Below is a small trained network, with its code and all its weights. Each question gives an input and a target symbol and asks what happens when units are switched off, that is, made to give their printed mean instead of their output.

import numpy as np


def w(rows, s, z=0):
    codes = np.array(rows[::2]) - 128.0
    scale = np.full(codes.shape[1], s)
    scale[-1] = z or s
    return codes * scale


def f(y):
    return y / 2 * (1 + np.tanh(0.7978845608 * (y + 0.044715 * y**3)))


def softmax(a):
    e = np.exp(a - a.max(-1, keepdims=True))
    return e / e.sum(-1, keepdims=True)


def log_softmax(a):
    a = a - a.max(-1, keepdims=True)
    return a - np.log(np.exp(a).sum(-1, keepdims=True))


def net(x, mask):
    ids = ['ΔΛΞΦΩαβεζηθμπστ'.index(c) for c in x.split()]
    T = len(ids)
    res = E[ids] + P[:T]
    u = 0
    for l in range(2):
        q, k, v = (res @ M[l].T for M in (Q, K, V))
        z = softmax(np.where(np.tri(T) > 0, q @ k.T / 2**0.5, -1e9)) @ v
        res = res + np.where(mask[u], z, O[l][:, -1]) @ O[l][:, :-1]
        u += 1
        y = f(res @ A[l][:, :-1].T + A[l][:, -1])
        res = res + np.where(mask[u : u + 4], y, B[l][:, -1]) @ B[l][:, :-1]
        u += 4
    return log_softmax(res[-1] @ U[:, :-1].T + U[:, -1])


Q, K, V, O, A, B = {}, {}, {}, {}, {}, {}
E = w([
[41,155,100,135,126,124,112,89,122,164,115],'Δ',
[92,91,162,162,97,162,92,114,135,130,83],'Λ',
[116,149,185,109,103,107,112,111,138,168,69],'Ξ',
[102,100,107,136,126,120,64,149,136,78,119],'Φ',
[171,113,144,97,172,96,115,145,167,83,102],'Ω',
[87,133,56,158,124,111,75,179,163,145,101],'α',
[136,85,192,116,155,99,112,54,144,135,60],'β',
[96,102,17,159,138,144,97,158,92,184,118],'ε',
[147,145,114,168,115,163,180,124,136,78,180],'ζ',
[113,201,128,62,153,137,141,108,140,61,67],'η',
[141,207,65,168,134,128,53,154,166,124,65],'θ',
[120,95,79,113,131,160,101,129,114,31,161],'μ',
[95,116,102,154,90,201,99,33,141,129,104],'π',
[92,59,114,146,123,135,181,115,2,122,174],'σ',
[144,131,116,133,63,129,130,81,29,122,49],'τ',
],0.023)
P = w([
[134,1,201,89,133,109,62,194,184,186,199],'0',
[116,71,124,111,141,113,38,177,150,162,108],'1',
[120,100,120,90,219,75,64,132,154,107,132],'2',
[141,80,138,94,192,90,85,103,167,110,131],'3',
[129,93,170,106,181,124,130,67,165,99,100],'4',
[137,103,97,124,181,102,105,123,163,46,124],'5',
[87,124,128,112,154,102,143,21,138,83,99],'6',
],0.0093)
Q[0] = w([
[53,77,86,93,184,103,2,13,93,75,41],'0.h0',
[64,116,163,103,107,175,136,141,145,145,147],'0.h0',
],0.007)
K[0] = w([
[228,182,85,244,86,122,253,74,140,73,167],'0.h0',
[111,135,159,116,220,106,116,156,136,151,108],'0.h0',
],0.0069)
V[0] = w([
[27,112,166,66,112,126,195,190,190,118,196],'0.h0',
[128,103,83,23,106,150,118,101,2,58,94],'0.h0',
],0.0068)
O[0] = w([
[218,149,228,253,234,116,65,152,164,65,167,87],'0.h0',
[93,121,181,133,207,230,151,143,221,136,166,255],'0.h0',
],0.013,0.0042)
A[0] = w([
[152,196,66,106,168,177,100,100,153,107,118,70],'0.n0',
[160,140,187,70,154,170,60,56,159,82,11,148],'0.n1',
[201,85,48,238,174,120,255,120,49,193,162,150],'0.n2',
[145,121,92,185,146,175,121,193,102,149,48,251],'0.n3',
],0.005,0.0029)
B[0] = w([
[87,90,151,97,16,116,147,135,106,125,104,167],'0.n0',
[148,175,106,129,139,91,145,101,162,134,216,254],'0.n1',
[100,123,131,107,180,58,130,50,150,162,163,144],'0.n2',
[83,100,189,101,255,88,180,109,162,79,176,171],'0.n3',
],0.011,0.0067)
Q[1] = w([
[196,90,169,113,74,171,126,138,184,252,46],'1.h0',
[199,116,159,239,72,80,172,154,2,88,61],'1.h0',
],0.0048)
K[1] = w([
[82,164,108,78,174,148,126,128,109,89,77],'1.h0',
[107,144,214,92,125,83,1,187,147,182,99],'1.h0',
],0.0067)
V[1] = w([
[129,71,79,136,90,215,63,141,127,7,116],'1.h0',
[107,156,127,31,169,77,148,254,179,144,127],'1.h0',
],0.0054)
O[1] = w([
[108,125,139,108,228,144,148,126,95,102,40,249],'1.h0',
[46,65,59,195,73,180,251,46,122,21,142,125],'1.h0',
],0.013,0.002)
A[1] = w([
[121,112,187,156,190,137,147,76,161,134,86,154],'1.n0',
[157,195,158,186,149,85,101,138,52,123,146,90],'1.n1',
[149,125,108,231,70,74,147,144,106,87,113,2],'1.n2',
[87,110,179,106,152,66,177,82,2,92,129,102],'1.n3',
],0.0082,0.00067)
B[1] = w([
[125,116,63,111,97,135,82,230,75,36,130,254],'1.n0',
[172,37,85,200,141,127,174,254,53,154,135,173],'1.n1',
[171,51,168,168,166,159,166,178,171,207,84,152],'1.n2',
[142,178,125,131,168,57,98,243,233,132,133,175],'1.n3',
],0.009,0.0092)
U = w([
[117,174,129,189,104,166,99,139,89,125,173,203],'Δ',
[112,122,213,124,99,121,116,134,85,92,118,215],'Λ',
[145,128,187,131,62,147,134,163,154,112,138,183],'Ξ',
[82,110,188,144,116,83,90,95,102,57,127,65],'Φ',
[155,85,194,153,187,113,167,46,154,81,91,180],'Ω',
[124,106,187,196,189,133,127,70,210,119,61,109],'α',
[119,78,182,101,85,77,68,62,148,73,173,140],'β',
[94,87,135,169,175,90,137,37,114,96,166,96],'ε',
[212,161,39,137,109,185,126,175,113,135,183,56],'ζ',
[108,168,144,209,113,139,134,82,148,54,188,134],'η',
[134,149,87,141,59,79,136,131,153,81,104,140],'θ',
[142,187,124,124,150,161,134,158,116,55,105,87],'μ',
[186,133,133,48,176,170,76,106,122,146,89,182],'π',
[111,173,168,111,132,187,89,176,187,144,254,5],'σ',
[119,99,175,82,101,180,185,174,145,133,151,100],'τ',
],0.0057,0.0029)

Each question gives the input, a string of symbols that net reads in full, and the target symbol t.
The units are the heads (2 rows each of Q, K, V and O) and the neurons (one row each of A and B). Each row of codes is followed by its name. A weight is (code - 128) times the scale printed after its matrix; where a second scale follows, it is the last column's (O, A, B and U).
mask holds one flag per unit, layer by layer, with each layer's heads first. A switched-off unit (its flag False) gives its mean, the last column of its rows in O or B, instead of its output. The means were averaged over made-up inputs and are rounded, as every weight is.
A unit's drop is (log p(t) with every unit on - log p(t) with that unit switched off) / (log p(t) with every unit on - log p(t) with every unit switched off).
The circuit of an input: a set's keep is (log p(t) with only the set's units on - log p(t) with every unit switched off) / (log p(t) with every unit on - log p(t) with every unit switched off). Starting from all 10 units, units are removed one at a time, each time the one whose removal leaves the highest keep (on an exact tie, the one counted first), for as long as the keep stays at least 0.8.
circuit, biggest first: the units of the circuit, biggest drop first
most important unit: the unit with the biggest drop
k most important neurons: the k neurons with the biggest drops, biggest first
k most important neurons of layer l: the k neurons of layer l with the biggest drops, biggest first
drop when u is switched off: that unit's drop, to one decimal
input ε μ Ω Δ σ θ, target σ: most important unit : 1.h0
input μ α ζ, target μ: circuit, biggest first : 1.h0; 0.n1; 0.h0; 1.n3
input ζ Δ τ Ω π β, target ζ: circuit, biggest first : 1.n1; 0.h0; 0.n1; 1.h0
input Λ Δ μ, target μ: circuit, biggest first : 1.h0; 1.n0; 0.h0
input θ μ θ, target μ: circuit, biggest first : 1.h0; 1.n0
input η μ Λ, target μ: circuit, biggest first : 1.n0; 1.h0; 0.h0
input α Ω ε ε, target ε: circuit, biggest first : 1.h0; 0.n3
input σ β Δ, target σ: circuit, biggest first : 0.h0; 1.h0
input ζ Δ π, target ζ: circuit, biggest first : 0.h0; 1.n1; 1.h0
input Δ σ β, target σ: circuit, biggest first : 0.h0; 1.h0; 0.n2
input θ η μ μ Ξ Ξ, target μ: circuit, biggest first : 1.h0; 1.n0; 0.h0
input μ β Ω, target μ: circuit, biggest first : 1.n0; 1.h0
input β Ω β, target β: 2 most important neurons : 0.n1; 1.n1
input ζ θ μ θ, target ζ: 2 most important neurons : 1.n1; 0.n1
input π Ξ ε θ α η η, target η: most important unit : 0.n1
input ε μ Δ, target μ: 2 most important neurons : 1.n0; 0.n1
input Ω ε σ Ω, target σ: 2 most important neurons : 0.n2; 0.n1
input α μ Λ Φ τ μ, target τ: 2 most important neurons : 0.n0; 0.n1
input Ω σ β η μ π β, target π: 2 most important neurons of layer 0 : 0.n3; 0.n0
input ζ θ σ Δ μ α η, target ζ: most important neuron of layer 1 : 1.n1
input π ε Φ μ μ π Ξ, target π: drop when 1.h0 is switched off : 0.9
